Below is a small trained network, with its code and all its weights. Each question gives an input and a target symbol and asks what happens when units are switched off, that is, made to give their printed mean instead of their output.

import numpy as np


def w(rows, s, z=0):
    codes = np.array(rows[::2]) - 128.0
    scale = np.full(codes.shape[1], s)
    scale[-1] = z or s
    return codes * scale


def f(y):
    return y / 2 * (1 + np.tanh(0.7978845608 * (y + 0.044715 * y**3)))


def softmax(a):
    e = np.exp(a - a.max(-1, keepdims=True))
    return e / e.sum(-1, keepdims=True)


def log_softmax(a):
    a = a - a.max(-1, keepdims=True)
    return a - np.log(np.exp(a).sum(-1, keepdims=True))


def net(x, mask):
    ids = ['ΔΞΠμσω'.index(c) for c in x.split()]
    T = len(ids)
    res = E[ids] + P[:T]
    q, k, v = (res @ M[0].T for M in (Q, K, V))
    z = softmax(np.where(np.tri(T) > 0, q @ k.T / 2**0.5, -1e9)) @ v
    res = res + np.where(mask[0], z, O[0][:, -1]) @ O[0][:, :-1]
    y = f(res @ A[0][:, :-1].T + A[0][:, -1])
    res = res + np.where(mask[1:13], y, B[0][:, -1]) @ B[0][:, :-1]
    return log_softmax(res[-1] @ U[:, :-1].T + U[:, -1])


Q, K, V, O, A, B = {}, {}, {}, {}, {}, {}
E = w([
[126,219,54,83,137,192],'Δ',
[129,195,91,107,77,57],'Ξ',
[137,196,241,99,129,113],'Π',
[165,92,220,154,52,79],'μ',
[153,142,160,131,134,251],'σ',
[110,223,39,229,161,73],'ω',
],0.013)
P = w([
[48,22,164,17,135,101],'0',
[191,117,154,74,43,2],'1',
[166,106,164,127,76,74],'2',
[157,114,139,147,102,128],'3',
[127,129,127,145,89,135],'4',
[101,129,138,139,73,149],'5',
[74,139,118,142,69,158],'6',
[48,147,124,147,57,166],'7',
[28,172,111,147,42,168],'8',
[68,153,159,140,32,144],'9',
],0.0088)
Q[0] = w([
[76,246,143,154,1,190],'H1',
[116,101,67,3,180,134],'H1',
],0.0063)
K[0] = w([
[2,67,113,118,157,128],'H1',
[186,167,154,182,58,159],'H1',
],0.0094)
V[0] = w([
[118,65,176,75,142,204],'H1',
[251,124,235,137,17,89],'H1',
],0.012)
O[0] = w([
[179,186,228,170,10,162,151],'H1',
[20,172,130,105,105,217,2],'H1',
],0.014,0.0059)
A[0] = w([
[120,81,162,72,169,145,206],'N1',
[154,178,100,112,138,187,87],'N2',
[123,221,116,163,46,151,120],'N3',
[133,60,161,179,124,97,139],'N4',
[101,11,158,144,112,132,104],'N5',
[156,216,73,125,155,121,95],'N6',
[105,108,153,113,171,166,1],'N7',
[167,117,172,59,170,135,23],'N8',
[180,134,140,128,115,193,126],'N9',
[202,148,101,103,163,132,76],'N10',
[128,74,126,127,176,196,74],'N11',
[114,207,153,169,58,144,85],'N12',
],0.012,0.0065)
B[0] = w([
[82,210,12,143,137,90,136],'N1',
[119,62,219,142,24,100,160],'N2',
[173,64,137,46,171,189,250],'N3',
[43,119,130,152,136,255,176],'N4',
[104,151,56,190,79,245,127],'N5',
[118,48,168,92,124,39,200],'N6',
[138,132,78,181,180,116,124],'N7',
[91,93,203,174,166,128,129],'N8',
[177,175,75,91,132,102,178],'N9',
[125,74,179,202,98,88,202],'N10',
[163,199,57,160,156,123,125],'N11',
[60,107,89,105,158,165,227],'N12',
],0.0091,0.011)
U = w([
[254,87,172,169,105,103,82],'Δ',
[102,196,47,91,21,42,230],'Ξ',
[114,153,239,90,213,91,108],'Π',
[69,76,146,162,102,131,1],'μ',
[242,129,70,124,190,159,157],'σ',
[134,74,110,180,246,113,183],'ω',
],0.0072,0.0056)

Each question gives the input, a string of symbols that net reads in full, and the target symbol t.
The units are the heads (2 rows each of Q, K, V and O) and the neurons (one row each of A and B). Each row of codes is followed by its name. A weight is (code - 128) times the scale printed after its matrix; where a second scale follows, it is the last column's (O, A, B and U).
mask holds one flag per unit, heads first, then neurons. A switched-off unit (its flag False) gives its mean, the last column of its rows in O or B, instead of its output. The means were averaged over made-up inputs and are rounded, as every weight is.
A unit's drop is (log p(t) with every unit on - log p(t) with that unit switched off) / (log p(t) with every unit on - log p(t) with every unit switched off).
The circuit of an input: a set's keep is (log p(t) with only the set's units on - log p(t) with every unit switched off) / (log p(t) with every unit on - log p(t) with every unit switched off). Starting from the 12 units with the biggest drops (on a tie, the unit counted first), units are removed one at a time, each time the one whose removal leaves the highest keep (on an exact tie, the one counted first), for as long as the keep stays at least 0.8.
circuit, biggest first: the units of the circuit, biggest drop first
top k neurons: the k neurons with the biggest drops, biggest first
drop of u: that unit's drop, to one decimal
input Ξ Δ Δ Δ Ξ Δ ω Δ μ, target Ξ: circuit, biggest first : [H1; N3]
input Δ Δ Δ Δ Δ Ξ μ, target μ: top 3 neurons : [N4; N5; N3]
input μ Ξ Ξ Δ Δ, target μ: circuit, biggest first : [H1; N2]
input σ ω Δ ω Ξ, target σ: circuit, biggest first : [H1; N3; N10; N2]
input μ Δ Δ Ξ Δ Π Ξ Ξ, target μ: circuit, biggest first : [H1; N9]
input μ Ξ Ξ, target μ: circuit, biggest first : [H1; N12]
input σ Δ Δ Π Δ Ξ μ σ, target σ: top 2 neurons : [N3; N9]
input σ Δ Δ ω σ Δ Δ Δ σ Δ, target σ: circuit, biggest first : [N3; H1; N12; N9]
input Δ Δ Π Π ω, target Δ: circuit, biggest first : [H1]
input Ξ Ξ Δ Δ Δ Δ, target Ξ: circuit, biggest first : [H1; N3; N4]
input σ Δ σ, target σ: circuit, biggest first : [N3; H1; N9; N12]
input σ Δ ω, target σ: top 3 neurons : [N3; N10; N2]
input Ξ Ξ Π Δ Π Ξ Ξ Ξ σ Π, target Ξ: circuit, biggest first : [H1; N1; N3]
input ω Δ Δ ω σ Δ Δ Δ Δ, target ω: top 2 neurons : [N2; N9]
input Δ μ Δ ω ω, target Δ: top 2 neurons : [N12; N10]
input Π Π Δ, target Π: top 2 neurons : [N3; N2]
input Δ Δ μ Δ σ Δ, target Δ: top 3 neurons : [N2; N4; N1]
input Ξ μ Π, target Ξ: top neuron : [N1]
input Δ Δ Δ Δ ω Ξ Δ Δ Ξ Ξ, target Δ: top 2 neurons : [N12; N1]
input σ Ξ Π, target σ: top 3 neurons : [N3; N9; N6]
input μ Ξ Δ σ ω, target μ: top 3 neurons : [N2; N12; N9]
input μ σ ω, target μ: drop of N2 : 0.2
input ω Δ Δ Ξ Ξ Π σ ω σ, target ω: drop of H1 : 1.8
input Δ ω Π ω Ξ Δ Ξ Δ Ξ, target Δ: drop of N12 : 0.4
input ω σ μ, target ω: drop of H1 : 0.7
